[-1.56 -1.87 -0.83  1.02 -0.14  0.79 -0.07 -1.50 -1.29  0.75  3.60 -1.45
  0.66 -1.92  0.05 -0.42  0.10  3.40 -0.54  4.51  1.78 -0.02 -1.16  0.71
  1.62  2.27 -0.50 -0.85 -0.42]
<81> & (42)
[-1.70 -1.10 -1.50 -0.73 -0.18  0.20 -0.55 -2.01 -1.58  3.24  2.30 -0.52
  0.55 -3.49 -0.25 -0.31  0.37  1.98 -0.57  7.44 -0.08 -0.65 -1.66 -1.27
  2.16  3.23 -0.71  0.81 -1.06]
<81> & (42)
[-0.45 -0.39 -1.05 -0.64  0.16 -1.18  0.59  0.13  0.05  2.45  2.00  0.09
 -0.93 -1.32 -0.24 -0.51  0.32  2.41 -0.27  1.58  1.62  0.22 -0.46 -1.89
  1.65  1.50  0.05 -0.42 -0.39]
<86> & (42)
[-0.71 -0.90 -0.75  1.71  0.48 -0.65 -0.49 -0.62  0.31  1.35  3.20  0.35
 -1.29 -3.45  1.41  0.31  0.06  2.01 -0.61 -3.35  0.40  1.40 -1.14 -3.45
  1.73 -0.43 -0.61 -0.76 -1.53]
<81> & (39)
[-1.34 -0.59 -1.22 -0.73  0.25 -0.90 -0.27 -1.57 -0.71  2.52  0.58 -0.75
  0.33 -1.81 -0.24 -0.63  0.74  2.35  0.15  3.71 -0.12  0.88 -1.48  0.84
  1.68  2.23 -0.29  0.65 -2.72]
<86> & (42)
[-0.76 -0.88 -0.76  1.58  1.02 -0.19 -0.03  0.18  0.12  1.10  2.96 -0.19
 -0.90 -2.57  1.27 -0.54  0.74  2.31 -0.90  2.16  1.51  1.17 -0.87 -0.48
  1.89  0.88  0.17 -1.56 -0.64]
<81> & (42)
[-0.72 -1.77 -0.61  0.45  0.60  1.57 -0.49 -1.09 -0.88  0.31  2.51 -1.26
  0.66 -7.37  0.95  0.49  1.09 -0.67 -0.72  1.73 -2.20  1.31 -1.56 -2.39
  0.83  0.83  0.85 -0.58 -1.61]
<81> & (39)
[-1.22 -0.95 -0.58 -0.12 -1.13  0.30 -0.34 -0.70  1.21  2.76  2.09 -0.13
 -0.36 -3.49  1.09  0.57  0.26  2.30 -0.46 -0.46 -2.02  0.24 -1.66 -4.39
 -0.11  0.88 -0.73  0.68  0.07]
<86> & (41)
[-0.13 -1.57 -0.91 -2.28  0.69 -0.77  0.20 -1.78 -2.13  3.50  1.52 -0.29
  1.15 -4.02  0.07  0.57  0.83  2.14  0.06  2.30 -1.53  0.37 -1.65 -1.47
  1.36  2.85 -2.96  0.38 -2.52]
<86> & (42)
[-0.39 -1.80 -1.59 -2.79  0.25 -2.27 -0.34 -3.45 -1.48  4.54  2.31 -0.50
  0.83 -2.24 -0.89 -0.16  0.55  3.44 -0.47 -4.00 -2.00  0.54 -2.24 -2.33
  2.47  2.94 -1.36  0.76 -2.87]
<86> & (42)
[-0.47 -1.06 -1.14 -0.23  1.12 -0.63 -0.15 -0.97 -0.90  2.43  1.84 -0.12
  0.49 -2.90  0.46 -0.21  0.61  0.59 -0.02  0.97  0.32  0.18 -0.91 -3.44
  1.27  1.91  0.78 -0.36 -0.51]
<86> & (42)
[ 0.57 -4.35 -1.19 -4.43  1.01  2.79  0.20 -1.23 -1.38  4.88  4.74 -2.75
  4.24 -7.25 -0.51  1.81  1.04  7.84 -0.83  7.84 -1.22  2.96 -2.39  3.71
  1.79  4.88 -2.06 -0.78 -3.82]
<81> & (36)
[ 0.36 -1.69 -0.57 -2.30  1.82  0.89  0.25  1.83 -0.55  2.76  3.54 -0.23
 -0.35 -4.94  1.74 -0.11  1.65  4.28 -0.04  4.66  0.87  1.45 -0.56 -1.51
  1.92  3.32 -1.08 -2.40 -0.22]
<86> & (36)
[-1.06 -0.10 -1.47 -0.41  0.76 -1.03 -0.86 -0.64 -1.14  3.11  1.61 -0.22
 -0.51 -3.82  1.08 -0.23  0.05  0.93  0.10  3.26 -0.40  0.70 -1.23 -3.11
  2.15  2.09 -0.52  0.45 -1.12]
<86> & (42)
[-0.42 -0.93 -0.60 -1.13  0.32 -0.21 -0.80  0.27 -1.92  4.01  1.44 -0.34
 -0.60 -1.11  0.70 -0.13  0.73  4.23 -0.62  3.94  0.37  0.12 -2.14 -0.46
  1.65  1.24 -1.29  0.42  0.87]
<86> & (42)
[ 0.84 -1.17  0.51 -3.44  1.36  0.12 -0.97  2.00 -0.36  1.88  1.12  0.45
 -0.13 -5.02  1.43  0.47  0.88  3.69 -0.12 -0.28 -0.58  1.84 -0.24 -0.78
  0.71  2.07 -0.81 -1.35 -0.95]
<86> & (36)
[-0.39 -0.10 -0.93  1.12  0.27 -0.92 -0.21  1.03  0.15  1.39  1.73  0.60
 -2.12 -3.00  1.83 -0.34  0.01 -0.77 -0.55 -3.21  0.04  1.08 -3.56 -5.27
  0.72  0.33 -0.27 -0.53  0.60]
<86> & (42)
[-0.31 -2.42 -2.19 -3.30  1.38 -1.67 -0.18 -1.74 -2.04  5.88  2.13 -0.16
  0.21 -6.41  0.43 -0.01  1.59  2.96 -0.22 -2.52 -2.50  2.05 -1.75 -4.67
  2.65  2.97 -0.83  0.21 -2.84]
<86> & (42)
[-1.04  0.41 -1.02  1.05  1.20 -2.28  0.14  1.08  0.19  2.01  1.79  0.65
 -2.37 -1.86  1.84 -0.02  0.17  1.86 -0.70  1.42  1.98  1.39 -0.74 -1.88
  1.84  1.54 -0.13 -1.59 -0.22]
<86> & (42)
[-0.54 -0.82 -1.63 -2.88  0.51 -0.04  0.33 -2.73 -2.54  4.18  3.60 -1.01
  1.87 -4.24 -1.26  0.44  1.01  2.44 -0.14  5.28 -0.08 -0.18 -1.48 -2.40
  2.07  4.06 -2.08 -0.20 -1.43]
<81> & (42)
